Below is a small trained network, with its code and all its weights. Each question gives an input and a target symbol and asks what happens when units are switched off, that is, made to give their printed mean instead of their output.

import numpy as np


def w(rows, s, z=0):
    codes = np.array(rows[::2]) - 128.0
    scale = np.full(codes.shape[1], s)
    scale[-1] = z or s
    return codes * scale


def f(y):
    return np.maximum(y, 0)


def softmax(a):
    e = np.exp(a - a.max(-1, keepdims=True))
    return e / e.sum(-1, keepdims=True)


def log_softmax(a):
    a = a - a.max(-1, keepdims=True)
    return a - np.log(np.exp(a).sum(-1, keepdims=True))


def net(x, mask):
    ids = ['βεμπστψ'.index(c) for c in x.split()]
    T = len(ids)
    res = E[ids] + P[:T]
    r = res
    for j in range(2):
        rows = slice(3 * j, 3 * j + 3)
        q, k, v = (r @ M[0][rows].T for M in (Q, K, V))
        z = softmax(np.where(np.tri(T) > 0, q @ k.T / 3**0.5, -1e9)) @ v
        o = O[0][rows]
        res = res + np.where(mask[j], z, o[:, -1]) @ o[:, :-1]
    y = f(res @ A[0][:, :-1].T + A[0][:, -1])
    res = res + np.where(mask[2:14], y, B[0][:, -1]) @ B[0][:, :-1]
    return log_softmax(res[-1] @ U[:, :-1].T + U[:, -1])


Q, K, V, O, A, B = {}, {}, {}, {}, {}, {}
E = w([
[161,172,113,108],'β',
[132,97,220,216],'ε',
[251,201,24,147],'μ',
[52,17,183,233],'π',
[83,176,171,150],'σ',
[224,26,179,192],'τ',
[152,97,154,178],'ψ',
],0.012)
P = w([
[106,150,109,149],'0',
[181,179,210,83],'1',
[94,141,117,162],'2',
[106,120,55,229],'3',
[194,153,184,102],'4',
[108,138,102,142],'5',
[106,109,54,241],'6',
[191,112,133,28],'7',
[91,129,85,93],'8',
[117,110,68,255],'9',
],0.0092)
Q[0] = w([
[219,198,143,83],'H0',
[144,86,168,198],'H0',
[110,170,181,1],'H0',
[99,80,92,193],'H1',
[57,136,170,182],'H1',
[96,105,95,241],'H1',
],0.0089)
K[0] = w([
[162,241,68,49],'H0',
[78,133,158,119],'H0',
[55,244,130,151],'H0',
[149,12,255,232],'H1',
[119,93,192,130],'H1',
[87,12,60,172],'H1',
],0.0096)
V[0] = w([
[191,195,184,221],'H0',
[97,166,189,94],'H0',
[254,73,173,193],'H0',
[141,104,106,69],'H1',
[173,98,159,153],'H1',
[177,216,70,177],'H1',
],0.0094)
O[0] = w([
[117,125,153,17,255],'H0',
[131,63,67,37,122],'H0',
[188,40,91,157,214],'H0',
[254,220,92,128,23],'H1',
[211,43,109,89,173],'H1',
[135,183,244,110,107],'H1',
],0.0077,0.0053)
A[0] = w([
[244,192,114,116,47],'N0',
[156,78,108,239,135],'N1',
[84,143,33,238,96],'N2',
[54,140,72,66,5],'N3',
[173,103,59,179,95],'N4',
[31,164,93,112,44],'N5',
[72,143,113,112,29],'N6',
[68,73,138,123,120],'N7',
[141,130,163,29,188],'N8',
[123,128,183,154,28],'N9',
[189,98,86,99,253],'N10',
[187,117,181,74,156],'N11',
],0.011,0.0047)
B[0] = w([
[181,147,225,154,144],'N0',
[159,141,117,7,249],'N1',
[160,192,72,173,203],'N2',
[107,104,134,193,142],'N3',
[79,232,98,136,180],'N4',
[169,123,147,227,153],'N5',
[254,122,174,146,137],'N6',
[163,74,177,179,215],'N7',
[100,118,55,102,196],'N8',
[60,148,55,194,133],'N9',
[167,135,163,149,178],'N10',
[115,153,77,198,175],'N11',
],0.0085,0.011)
U = w([
[49,180,115,53,241],'β',
[136,54,177,88,41],'ε',
[181,174,137,184,2],'μ',
[157,126,5,226,119],'π',
[99,115,154,219,167],'σ',
[191,166,105,63,138],'τ',
[157,113,132,126,120],'ψ',
],0.011,0.0066)

Each question gives the input, a string of symbols that net reads in full, and the target symbol t.
The units are the heads (3 rows each of Q, K, V and O) and the neurons (one row each of A and B). Each row of codes is followed by its name. A weight is (code - 128) times the scale printed after its matrix; where a second scale follows, it is the last column's (O, A, B and U).
mask holds one flag per unit, heads first, then neurons. A switched-off unit (its flag False) gives its mean, the last column of its rows in O or B, instead of its output. The means were averaged over made-up inputs and are rounded, as every weight is.
A unit's drop is (log p(t) with every unit on - log p(t) with that unit switched off) / (log p(t) with every unit on - log p(t) with every unit switched off).
most important unit: the unit with the biggest drop
k most important neurons: the k neurons with the biggest drops, biggest first
heads that matter: for each layer, one digit per head in row order, 1 if its drop is at least 0.15 and else 0, layers parted by /
drop of u: that unit's drop, to one decimal
input σ σ σ σ τ σ σ β σ σ, target τ: most important unit : H0
input σ σ σ β, target β: 4 most important neurons : N7; N2; N11; N10
input σ ε ψ τ σ β σ σ ε ε, target τ: 2 most important neurons : N1; N4
input τ ψ π π σ ε, target ε: 2 most important neurons : N1; N11
input σ β τ β, target τ: heads that matter : 11
input σ τ σ ψ, target τ: 2 most important neurons : N1; N4
input σ σ μ, target μ: 2 most important neurons : N1; N0
input π ψ σ σ σ π τ ψ, target π: 4 most important neurons : N1; N11; N8; N0
input σ σ ε ψ σ σ, target σ: 3 most important neurons : N1; N5; N3
input σ τ β μ, target τ: 2 most important neurons : N1; N7
input σ σ π σ β μ σ μ, target μ: 3 most important neurons : N0; N1; N11
input σ τ π σ ψ π τ π τ ψ, target τ: 2 most important neurons : N1; N11
input σ σ σ β σ, target β: drop of H1 : 0.1
input σ ψ σ σ σ π τ ε σ ε, target τ: drop of N1 : 1.3
input σ σ β ψ τ μ β, target τ: drop of N7 : 0.2
input μ σ π σ π, target ε: most important unit : N1
